Each row is followed by its class.
[-2.54  2.64 -1.87 -1.69  0.45 -0.52  3.17  0.79  2.48 -1.18  1.28  0.20
  1.90 -1.66  1.17  1.54 -1.54  1.02  0.64  0.13  4.35  0.43  0.72 -4.91
 -0.53  1.45  0.07  0.65  0.14 -0.94 -0.54 -0.53  1.00  0.70  0.08 -3.43
 -1.10]	Qp
[-2.61  2.14  6.98 -3.94 -0.10 -0.71  0.23  0.26  0.74 -0.34  0.36 -0.92
  2.12  0.38  0.48 -1.11 -0.26  1.48  0.13 -0.66  0.45 -0.94  0.68 -1.00
 -0.42  1.73 -0.53  1.66  0.67 -2.18 -0.03 -2.05  1.37  0.24 -0.83 -5.26
 -1.95]	Mg
[-3.27  1.86  1.31 -3.74  1.10 -2.62  0.36  0.48  1.80  0.07  5.43 -1.32
  1.69 -4.33 -0.46  1.21 -1.36 -3.45  2.10 -0.44  1.39  0.78  2.34 -4.46
  0.73 -0.42 -2.92  2.39  0.93 -0.65  0.58 -0.73 -0.29 -0.28 -0.09 -4.71
  0.09]	Qp
[-1.56  1.12  5.20 -4.05 -0.29 -2.01  0.95 -1.68  0.29 -2.68  6.24  1.24
  1.92 -3.61  0.19 -0.61 -2.62 -2.29  0.42 -0.98  3.98  0.62  1.67  0.63
 -0.39  3.42 -0.80  2.97  1.27 -2.60 -2.38 -2.45  4.11 -0.82 -1.07 -5.64
 -2.85]	Jg
[-1.37  3.77  3.85 -1.93 -0.09 -1.29  1.07 -0.27  0.59  1.09  2.76 -0.38
  0.98 -3.07  1.04  0.16 -1.74  0.05  2.44 -1.26  4.90  1.58  1.33 -2.84
  1.33  1.59 -0.62  3.57  1.02 -2.68 -0.57  0.42  2.07  0.19 -0.23 -1.35
 -2.78]	Qp
[-1.17  2.52 -0.18 -1.38  0.83 -2.45  0.28 -0.83  0.31 -0.09  0.05  0.31
  0.58 -3.32  1.50  1.12 -1.62 -1.13  3.46 -1.28  3.31  1.41  1.01 -4.69
  0.25  0.76 -0.36  3.91  0.32 -1.06 -1.68  0.37  0.24 -0.79 -0.01 -1.51
 -0.39]	Qp
[-1.66  1.29  2.77  0.42  0.65 -1.48  0.56  0.57  1.53 -0.35 -1.65 -1.09
  0.61 -2.01  0.13  0.07 -1.93 -0.23  1.58 -1.16  2.64  0.39  0.24 -2.82
  0.29  0.59 -0.35  4.85  1.51 -2.31 -0.51  0.54 -0.60 -0.10 -0.43 -4.49
 -1.14]	Qp
[-2.64  3.10  4.75 -2.75  1.00 -0.07  0.63 -0.32 -0.60  0.37 -0.30 -1.06
 -0.55  0.46  0.77  0.11 -1.44  0.11  1.47 -1.36 -0.61  0.91  1.90  1.08
  0.42  1.85 -0.52  3.30  0.79 -1.55 -0.89 -1.68  3.72 -1.45  0.21 -4.35
 -1.66]	Mg
[-2.83  3.39 -0.45 -1.71  0.00 -1.78 -0.13  1.17  2.15 -1.53  0.39 -0.56
  0.90 -1.78  0.00  1.62 -0.84 -1.51  2.51  0.30  3.57  1.20  0.60 -2.80
  0.56  0.24 -1.22  1.96  0.53 -0.53  0.81 -0.63  0.55 -0.51 -0.09 -4.23
 -0.96]	Qp
[-2.66  3.34  4.91 -3.35 -1.04 -2.05  0.79 -1.35  1.09 -0.58  1.11 -0.28
  1.04 -0.55  2.00  0.98 -0.74  2.20  2.15  0.12  1.98  1.32  1.32 -2.45
  0.04  1.64  0.74  4.17  0.80 -0.83  0.28 -0.65  1.47 -1.53 -0.52 -4.38
 -1.79]	Mg
[-1.45  2.64  2.27 -0.99  0.09 -0.44  0.99  0.94  1.15 -1.65  0.65  0.33
  1.05 -2.62 -1.08  0.46 -1.09 -1.01  3.30 -0.93  2.54  1.09  1.69 -4.04
  2.15  1.45 -0.72  3.32  0.45 -1.71 -1.08 -0.49  1.03 -0.90 -0.15 -2.84
 -1.28]	Qp
[-1.18  2.20  1.80 -1.11  0.55 -0.60  0.93 -0.06  1.19  0.48 -0.08 -1.38
 -0.22 -2.26  0.55  1.78 -0.38 -1.29  2.13 -1.23  1.95 -0.87  0.61 -2.46
 -0.19  0.76 -0.32  2.27  0.52 -1.70 -0.58 -1.28  0.01 -1.23 -0.12 -3.46
 -1.48]	Qp
[-3.59  3.02  0.32 -2.10  0.52 -2.79  1.30 -0.14  1.24 -0.69  0.98 -0.96
  0.79 -3.65  4.32  1.24 -3.12 -2.97  2.01 -1.45  2.09  1.92  1.64 -4.50
  0.61 -0.38 -2.74  3.34  0.51 -1.89 -0.87 -1.68 -0.41 -0.87 -0.64 -5.23
 -0.26]	Qp
[-4.60  1.72 -1.74 -5.12  1.31 -2.23 -0.02  1.58  0.56  1.30  4.11 -1.04
  1.74 -6.07 -3.71  2.24 -2.38 -7.89  3.60 -1.91 -1.07  2.41  2.27 -3.19
  0.44 -1.23 -4.68  6.56  0.74 -0.99 -1.85 -3.45 -0.92 -1.61 -1.47 -4.76
  0.82]	Qp
[-1.71  0.17 -2.93 -3.53 -0.36 -0.61 -0.12  1.35  1.53  0.56  0.05 -0.79
 -0.76 -2.96 -0.54 -2.69 -0.18 -4.62  1.29 -0.31 -6.43  2.24  0.97  1.22
 -0.59 -2.34  0.59  0.86  1.70 -1.44 -0.37  0.30  3.77 -1.18 -1.74 -3.90
 -1.05]	Jg
[-1.84  2.86  2.50 -2.04 -0.02  0.22 -0.15 -1.57 -2.23  0.36  2.50 -0.48
  1.40  1.88  0.93  1.10 -2.59 -0.55  0.57 -0.60  2.57  0.33  0.95 -1.35
  0.67  0.55  0.03  3.26  0.11 -2.02  0.04  4.35  3.31 -1.43 -2.07 -3.47
 -1.16]	CQ
[-2.21  2.87  0.22 -1.30  0.79 -1.95  0.53 -0.03  0.93  0.94 -0.41 -0.21
  0.48 -1.82  1.34  2.01 -2.13 -0.36  1.88 -0.41  3.66  1.06  1.08 -4.31
  1.64 -0.27 -1.01  2.07  0.87 -2.82  0.86 -1.07 -1.83 -0.45  0.57 -2.06
 -0.57]	Qp
[-3.02  2.74 -1.76 -2.96  0.94 -2.68  0.69 -0.09  1.39 -0.31  1.92 -0.63
  1.39 -2.31 -0.12  1.55 -2.27 -3.89  1.78 -0.96  3.28  1.21  1.97 -3.26
  0.97  0.35 -1.21  3.71  0.65 -0.93  0.07  0.13  0.20 -0.83 -0.14 -4.77
 -0.83]	Qp
[ 1.31  2.86 -0.16 -3.05  0.21 -1.98  3.27 -1.06  2.35  0.13  1.09 -1.50
  1.16  7.02  0.65 -0.21 -0.38 -2.40  2.18  0.14  2.33  0.47  0.34 -6.14
 -0.31 -0.12 -0.94  2.99  1.16 -1.73 -0.58 -0.07 -1.29 -0.06  0.09 -4.70
 -2.91]	Qp
[-2.28  2.66  3.42 -4.52  0.03  1.24  0.36  0.02  0.43 -1.05  0.57 -2.57
  0.00 -0.35  0.36 -2.04 -0.77  2.68  0.06 -0.92  0.71  2.39  1.08 -3.59
 -0.38  2.04  0.28  3.76 -0.27 -0.66  0.56 -0.26  2.65 -0.82  1.26 -4.51
 -1.29]	Mg
[-2.66  2.49 -1.12 -2.57 -0.20 -1.25 -0.55  1.15  1.42  1.42  1.91  1.05
  1.22 -4.12 -0.13  0.37 -1.31 -4.04  3.30 -1.47  0.30 -0.21  3.61 -6.08
  0.94  0.68 -0.92  3.71  0.86 -1.98 -1.06  0.20 -1.02 -0.41  0.05 -2.93
 -1.78]	Qp
[-1.64  1.98  5.06 -3.39 -0.55 -0.24  1.22  0.19  1.01  0.15 -1.34  6.53
  0.21 -1.16  0.32 -1.86  0.08  0.67  2.01 -1.00 -0.80  1.55  1.37 -1.53
 -0.37  0.29 -0.90  3.25  0.88 -0.82  0.21 -0.67  0.64 -0.28 -0.64 -2.19
 -2.29]	Mg
[-2.44  1.38 -1.45 -0.61  0.96 -3.34  0.22 -1.19  0.17 -1.19  0.49 -1.19
  1.39 -2.16  1.68  3.72 -2.18 -3.08  0.68 -8.55  3.36  1.10  2.37  1.60
  1.03 -0.32 -0.94  0.91  1.73 -2.05 -0.08 -1.84 -0.50 -0.62 -0.17 -3.81
  0.86]	Qp
[-1.42  1.41  0.25 -2.86 -0.04 -2.93 -0.41  0.32 -0.94 -0.85  4.42 -0.49
  1.34 -3.25 -0.55  0.81 -2.71 -3.33  1.58 -0.34 -0.05  1.72 -1.30  0.85
  1.52  2.11 -0.36  3.85  1.21 -1.39 -1.43  0.41  2.39 -1.28 -0.79 -3.90
 -1.56]	Jg
[-0.32  0.45  7.52 -3.39 -0.18 -0.94 -0.06 -1.36 -0.56  0.26  0.70  0.33
  1.57 -5.11  0.30 -2.01 -0.24 -1.08  2.98 -1.64 -1.27  2.34  1.72  2.83
 -0.76  2.47 -0.49  7.16  0.74  0.27 -0.79 -0.95  4.20  0.10 -1.64 -1.08
 -2.21]	Jg
[-1.08  2.49  5.34 -2.03  0.66  0.37  0.07 -1.35 -0.85 -0.88 -0.23  0.22
  0.54  1.01  3.16  0.53 -2.03  1.57  0.47 -6.49  1.78  1.10  1.63  1.12
 -0.12  2.86  0.50  2.11  1.47 -1.80 -0.03  0.11  4.66 -0.17 -0.43 -3.09
 -1.80]	CQ
[-2.24  3.31 -0.97 -3.32 -0.41  0.03  0.54 -0.79  1.96 -0.22  1.88 -1.08
  0.54 -2.52  2.30 -0.54 -1.56  0.43  2.80 -0.36  3.97  0.56  1.11 -6.37
 -0.53  1.24  0.47  2.40  0.78 -1.65 -0.69  0.85  0.96  1.78  0.60 -5.53
 -1.08]	Qp
[-2.07  3.00 -0.20 -2.52 -0.51 -1.63  1.39  1.32  2.46 -0.84 -1.18  0.37
  0.41 -2.85  0.39 -1.09 -1.87 -1.49  3.23 -1.49  2.64  0.89 -1.17 -5.62
  0.16  2.40 -0.59  4.60  0.69 -2.09 -1.04 -0.46  1.23  0.04 -0.97 -3.31
 -1.35]	Qp
[-2.00  3.25  2.46 -1.73  0.24 -0.68  0.49 -0.16 -0.79 -0.11 -0.60 -2.33
 -0.38 -1.22  0.10  0.87 -1.50  0.34  1.56 -1.94 -0.71  2.07  1.50 -0.28
  1.69  0.68 -1.81  4.04 -0.21 -0.76  0.70 -0.24  3.80 -1.93 -0.74 -1.84
 -1.50]	Mg
[-3.89  3.14 -0.29 -3.27 -0.04 -1.33  0.18  0.80  1.95 -0.17 -0.78 -0.51
  1.54 -2.20  0.40 -0.74 -1.75 -0.51  1.85 -0.08  1.49  1.53  0.92 -5.31
 -0.95  1.05 -1.34  4.03 -0.11 -1.12  0.58 -1.71  0.78 -0.41 -0.28 -3.65
 -0.93]	Qp
[-1.32  3.34  0.22 -0.82  0.04 -1.93  0.59 -2.38  0.70  0.16 -0.56  0.03
 -0.37 -1.20  1.75  1.03 -0.73 -1.00  2.54 -1.62  2.63  1.12  1.00 -2.07
  0.31 -0.13 -2.43  3.59  0.95 -1.86 -0.97 -0.20  0.66 -1.53 -0.56 -1.01
 -2.75]	Qp
[-2.33  1.62  0.51 -2.21  0.17 -2.06  0.81  2.33  0.94  0.53  0.99  0.60
  0.86 -2.61 -0.56  0.91 -2.47 -4.15  3.24 -1.11  0.34  0.42  1.12 -1.76
  0.92  0.65 -0.64  3.26  0.22 -1.09 -0.11 -0.26 -0.20 -0.77  0.22 -3.67
 -0.32]	Qp
[-1.79  3.38  4.89 -3.75 -0.56 -0.94 -0.41 -0.36  0.04 -0.77 -1.33  0.08
  0.20 -0.29  1.24 -0.88 -0.79  1.24  1.56 -1.32  0.64  1.89  1.70 -0.74
 -1.11  0.83 -0.73  4.02  0.88 -1.34  0.64 -0.46  1.92 -0.67 -1.64 -1.94
 -1.67]	Mg
[-1.44  1.84 -0.21 -2.23 -0.75 -1.75  0.59 -0.16 -0.60  0.49  4.07 -0.03
  0.75 -4.52 -0.86 -0.60 -2.38 -4.73  1.99 -1.58 -0.06  2.30  0.89 -1.85
  0.75  2.73  0.35  2.79  0.83 -1.44 -1.31 -0.67  1.14 -2.78 -1.12 -5.64
 -2.39]	Jg
[-3.18  1.74 -2.39 -1.03  1.40 -2.22 -1.49 -1.95  2.65  0.09 -0.02  0.20
  1.06 -2.67  0.69  1.87 -1.88 -2.00  1.53 -0.88  1.49  1.02  0.33 -2.82
 -0.19  0.38 -0.95  1.12  0.59 -0.75  0.94 -1.05  1.20 -0.45 -0.47 -3.73
 -0.78]	Qp
[-1.45  0.95  3.00 -3.81 -0.80 -1.33  0.31  0.58  1.07 -0.58  0.10  0.04
  0.97 -1.44  0.15 -0.79  1.26  0.05  0.08 -0.91 -1.95  1.25  1.34 -0.71
  1.24  0.07 -0.81  3.11  0.83  0.01 -0.62 -1.20  3.36 -0.99 -1.56 -2.10
 -1.72]	Mg
[-1.26  2.10  1.73 -2.12 -0.62 -1.21  0.32 -1.28  0.09 -0.68 -1.22 -0.51
  0.84  1.67  1.93 -0.03  0.09  1.62  0.26 -0.86 -0.01  1.50  1.10 -0.67
  0.04  0.39 -0.23  1.84  1.17 -0.79 -0.67 -0.53  1.73 -0.96 -0.50 -2.82
 -0.05]	Mg
[-0.68  2.93  3.66 -1.60 -0.10 -0.90  1.84 -0.03  2.30 -0.21  1.26  0.26
  1.03 -1.67  1.50  0.56 -0.56 -1.15  2.48 -0.45  3.20  1.19  1.13 -4.11
  0.69  1.18 -0.57  1.85  0.76 -2.03 -0.29 -0.97  0.55 -0.14  0.10 -0.89
 -1.55]	Qp
[-2.20  2.30  0.25 -1.82  0.56 -2.21  0.67 -0.03  1.73 -0.87 -1.51  0.12
  0.81 -2.22  1.41  2.37 -1.19 -1.02  1.57 -0.62  3.41  0.71  1.08 -2.60
 -0.72  0.77 -0.34  0.54  1.01 -0.53 -0.50 -1.27 -0.34  0.15 -0.27 -3.15
 -0.75]	Qp
[-2.40  2.29  2.02 -2.76  0.07 -0.91  0.65  2.21  0.93 -0.53 -0.47 -1.96
  0.81 -1.37  2.58  0.05 -1.75 -0.93  3.11 -1.16  3.37  0.69  1.10 -3.96
  0.13  0.55 -0.45  2.61  0.53 -1.20 -0.40 -0.39 -0.14 -0.76  0.46 -2.60
 -0.97]	Qp
[-2.92  2.10 -0.41 -3.13  0.14 -1.47  0.89  1.25  1.21  0.44  2.89 -0.53
  1.77 -3.16 -1.26  0.72 -1.54 -3.38  1.94 -0.71  1.41  0.59  1.31 -3.95
  0.93 -1.00 -2.59  0.68  1.07 -1.97 -0.96 -1.82 -2.21 -1.18 -0.03 -3.84
 -0.10]	Qp
[-0.96  2.86 -1.12 -1.02 -0.11  0.55  0.15  1.21  2.98  0.63 -0.73 -0.27
  0.01 -1.52  1.50 -1.36 -1.06  0.34  1.82 -0.89  1.20  0.70  0.56 -6.10
 -0.01  1.66  0.06  1.68  1.06 -0.83  0.16  0.66  0.01  0.07 -0.12 -2.21
 -1.95]	Qp
[-0.58  0.54  7.45 -4.57 -1.42 -1.41  0.00 -0.88  0.66 -2.06  5.74  0.92
  2.69 -1.80 -1.65 -3.32 -0.66 -0.04 -0.37  0.34  2.46  0.10 -0.82  0.80
  1.10  3.77  0.35  3.74  0.37 -2.54 -2.30 -3.05  2.75 -0.27 -1.47 -7.32
 -2.47]	Jg

Each row is followed by its class. Each block has new classes.
[-0.49  0.77 -0.52  0.03  2.20 -0.74 -0.05 -0.43  0.12  0.86  0.53  0.29
  0.59  0.53 -0.90  1.44 -0.15 -2.46  0.33 -1.58 -0.20  0.47  0.44  1.29
 -1.24  0.09  0.13 -0.01  0.20 -1.01  0.55  1.06 -1.05 -0.52  0.98  1.85
  0.70]	Mq
[-1.13  0.09 -0.90  0.02  3.02 -0.68  2.67 -1.17  0.98  0.77  0.63 -0.20
 -0.81 -0.90 -4.75  0.85 -0.49 -1.59  0.17 -2.04  1.09  0.99 -1.12  1.44
 -1.78  1.72  1.14  0.80  0.43 -0.26 -0.78  1.66  0.29  1.00  0.91  4.11
  0.04]	CP
[-1.95 -0.56  0.27 -0.04  4.66 -0.35  0.50 -0.43  0.05 -0.30  1.52 -0.08
 -0.44 -1.07 -3.84  0.11 -0.98 -2.07 -0.09 -1.43  3.58 -1.71 -0.75 -0.36
  0.70  1.08 -1.34 -0.95  0.40 -0.15 -1.00  1.11  0.01 -1.53  0.51  2.32
  0.08]	LQ
[-2.42  0.67  0.91  1.43  3.07 -1.53  0.79 -1.24  0.33  0.81  1.29 -0.71
 -0.78 -0.19 -3.16  1.27 -0.49 -1.22  0.96 -2.26  1.37  1.00 -0.32  0.12
 -0.80  0.19 -0.79  0.88  1.70  0.88 -0.93  2.66 -2.17  1.04  1.16  2.96
  1.64]	Mq
[-1.86 -0.29 -1.55  0.67  2.82 -1.10  1.65 -0.70  1.15  1.10 -0.67 -0.82
 -1.32 -0.57 -4.25 -0.78 -3.07 -3.52 -0.01 -2.05  2.13  1.65 -1.32 -0.04
 -0.57  0.80  1.63  2.42  1.71  2.38  1.01 -0.43 -2.98  0.35  0.15  4.62
  0.93]	CP
[-2.86  0.43 -1.96  0.73  4.74 -0.49  1.01 -1.15 -0.49  1.69  0.67 -0.37
 -0.95  0.43 -2.83  0.98 -0.49  0.24  0.46 -1.04  0.33  0.99 -0.87  0.24
 -1.05  1.07  2.31 -2.76  1.94 -0.79 -0.91  0.76  0.21 -0.32  1.26  1.16
  0.53]	CP
[-0.91  0.56  1.21  1.22  5.71  0.55  3.29 -0.13 -0.08  1.14  0.18 -0.19
 -2.40 -0.18 -3.59 -0.45 -0.27  1.28  0.10 -1.25  2.32 -0.31  0.26  0.35
 -1.10  1.06  1.19 -0.93  2.66 -1.58  0.24  0.43 -0.48 -1.53  0.15  3.52
 -0.41]	CP
